Here is a tiny trained network, its code and every weight. The questions are about switching its units off for an input and a class, where a switched-off unit gives its printed mean instead of its output.

import numpy as np


def w(rows, s, z=0):
    codes = np.array(rows[::2]) - 128.0
    scale = np.full(codes.shape[1], s)
    scale[-1] = z or s
    return codes * scale


def norm(h):
    return h / np.sqrt((h * h).mean(-1, keepdims=True) + 1e-5)


def f(y):
    return np.maximum(y, 0)


def log_softmax(a):
    a = a - a.max(-1, keepdims=True)
    return a - np.log(np.exp(a).sum(-1, keepdims=True))


def net(x, mask):
    res = np.array(x, float).reshape(1, 4) / 4 @ E
    u = 0
    for l in range(4):
        y = f(norm(res) @ A[l][:, :-1].T + A[l][:, -1])
        res = res + np.where(mask[u : u + 6], y, B[l][:, -1]) @ B[l][:, :-1]
        u += 6
    return log_softmax(norm(res)[-1] @ U[:, :-1].T + U[:, -1])


A, B = {}, {}
E = w([
[151,157,254,162],'x0',
[105,159,107,226],'x1',
[81,67,181,164],'x2',
[215,103,163,218],'x3',
],0.0041)
A[0] = w([
[134,141,110,157,123],'L0N0',
[118,105,141,43,137],'L0N1',
[10,78,184,103,3],'L0N2',
[81,162,104,159,131],'L0N3',
[65,52,142,97,162],'L0N4',
[147,146,175,153,134],'L0N5',
],0.012,0.0035)
B[0] = w([
[146,159,114,108,166],'L0N0',
[130,93,164,73,246],'L0N1',
[30,101,245,171,233],'L0N2',
[77,172,89,126,202],'L0N3',
[111,22,150,122,254],'L0N4',
[124,144,191,140,207],'L0N5',
],0.013,0.0046)
A[1] = w([
[194,134,149,207,61],'L1N0',
[80,165,154,137,97],'L1N1',
[84,111,71,172,248],'L1N2',
[160,160,54,125,123],'L1N3',
[178,113,78,129,67],'L1N4',
[119,7,103,185,150],'L1N5',
],0.011,0.0018)
B[1] = w([
[131,115,248,161,200],'L1N0',
[124,81,61,138,197],'L1N1',
[113,206,182,111,202],'L1N2',
[155,182,152,80,185],'L1N3',
[111,152,86,167,154],'L1N4',
[163,206,114,51,252],'L1N5',
],0.013,0.0047)
A[2] = w([
[144,117,114,141,86],'L2N0',
[136,62,155,192,110],'L2N1',
[76,176,93,171,104],'L2N2',
[4,106,142,129,251],'L2N3',
[100,140,115,62,229],'L2N4',
[94,87,65,60,97],'L2N5',
],0.013,0.0019)
B[2] = w([
[125,134,132,123,128],'L2N0',
[113,80,190,136,178],'L2N1',
[188,189,99,205,163],'L2N2',
[177,144,123,246,255],'L2N3',
[176,81,102,107,229],'L2N4',
[233,61,181,111,186],'L2N5',
],0.012,0.0078)
A[3] = w([
[54,93,201,48,146],'L3N0',
[204,80,83,139,54],'L3N1',
[10,59,209,162,4],'L3N2',
[143,175,120,113,111],'L3N3',
[127,225,125,70,29],'L3N4',
[156,154,188,92,181],'L3N5',
],0.011,0.0019)
B[3] = w([
[88,181,74,161,211],'L3N0',
[142,72,127,104,183],'L3N1',
[87,127,248,127,254],'L3N2',
[152,146,148,131,160],'L3N3',
[175,178,158,109,175],'L3N4',
[66,106,87,100,228],'L3N5',
],0.018,0.0066)
U = w([
[60,104,248,168,165],'0',
[87,104,71,142,65],'1',
[197,215,119,94,151],'2',
[84,145,114,118,1],'3',
[139,160,120,199,100],'4',
[50,125,81,93,86],'5',
[178,70,118,61,198],'6',
],0.015,0.0087)

Each question gives the input, the list of numbers given to net, and the class t.
The units are the neurons (one row each of A and B). Each row of codes is followed by its name. A weight is (code - 128) times the scale printed after its matrix; where a second scale follows, it is the last column's (A, B and U).
mask holds one flag per neuron, layer by layer. A switched-off neuron (its flag False) gives its mean, the last column of its row in B, instead of its output. The means were averaged over made-up inputs and are rounded, as every weight is.
A unit's drop is (log p(t) with every unit on - log p(t) with that unit switched off) / (log p(t) with every unit on - log p(t) with every unit switched off).
The circuit of an input: a set's keep is (log p(t) with only the set's units on - log p(t) with every unit switched off) / (log p(t) with every unit on - log p(t) with every unit switched off). Starting from the 12 units with the biggest drops (on a tie, the unit counted first), units are removed one at a time, each time the one whose removal leaves the highest keep (on an exact tie, the one counted first), for as long as the keep stays at least 0.8.
units of the circuit, in order: the units of the circuit, biggest drop first
most important unit: the unit with the biggest drop
top k neurons: the k neurons with the biggest drops, biggest first
top k neurons in layer l: the k neurons of layer l with the biggest drops, biggest first
drop of u: that unit's drop, to one decimal
input [-1,8,5,4], class 4: units of the circuit, in order : (L0N4 L0N1 L3N2)
input [-4,2,4,-1], class 6: units of the circuit, in order : (L1N5 L3N2)
input [3,2,-6,-1], class 2: units of the circuit, in order : (L0N2 L3N2)
input [8,-7,-4,0], class 5: most important unit : L0N2
input [5,0,-7,-2], class 6: top 3 neurons : (L0N4 L0N2 L1N0)
input [-2,8,5,3], class 4: top 4 neurons : (L0N4 L0N3 L1N5 L3N2)
input [3,4,1,-3], class 4: top 3 neurons : (L2N3 L0N3 L2N2)
input [-7,5,6,1], class 2: top 2 neurons : (L1N2 L1N5)
input [6,-5,-8,-2], class 5: top 2 neurons in layer 3 : (L3N0 L3N5)
input [-3,-5,2,7], class 2: top 2 neurons : (L1N5 L0N1)
input [-7,8,-3,-7], class 2: top 2 neurons : (L0N2 L1N2)
input [-2,8,1,4], class 2: top 2 neurons : (L0N3 L0N2)
input [-4,0,3,5], class 2: top 2 neurons : (L0N1 L1N5)
input [-7,6,-2,-4], class 2: top 2 neurons : (L0N2 L1N2)
input [-7,1,5,-1], class 6: most important unit : L1N5
input [-3,1,-6,-1], class 2: drop of L0N2 : 0.3
input [-7,-2,1,-7], class 6: drop of L0N4 : 0.0
input [-5,0,-6,-3], class 6: drop of L2N4 : 0.1
input [1,3,-4,-7], class 6: drop of L0N2 : 0.2
input [-7,8,0,-2], class 2: top neuron : (L0N2)
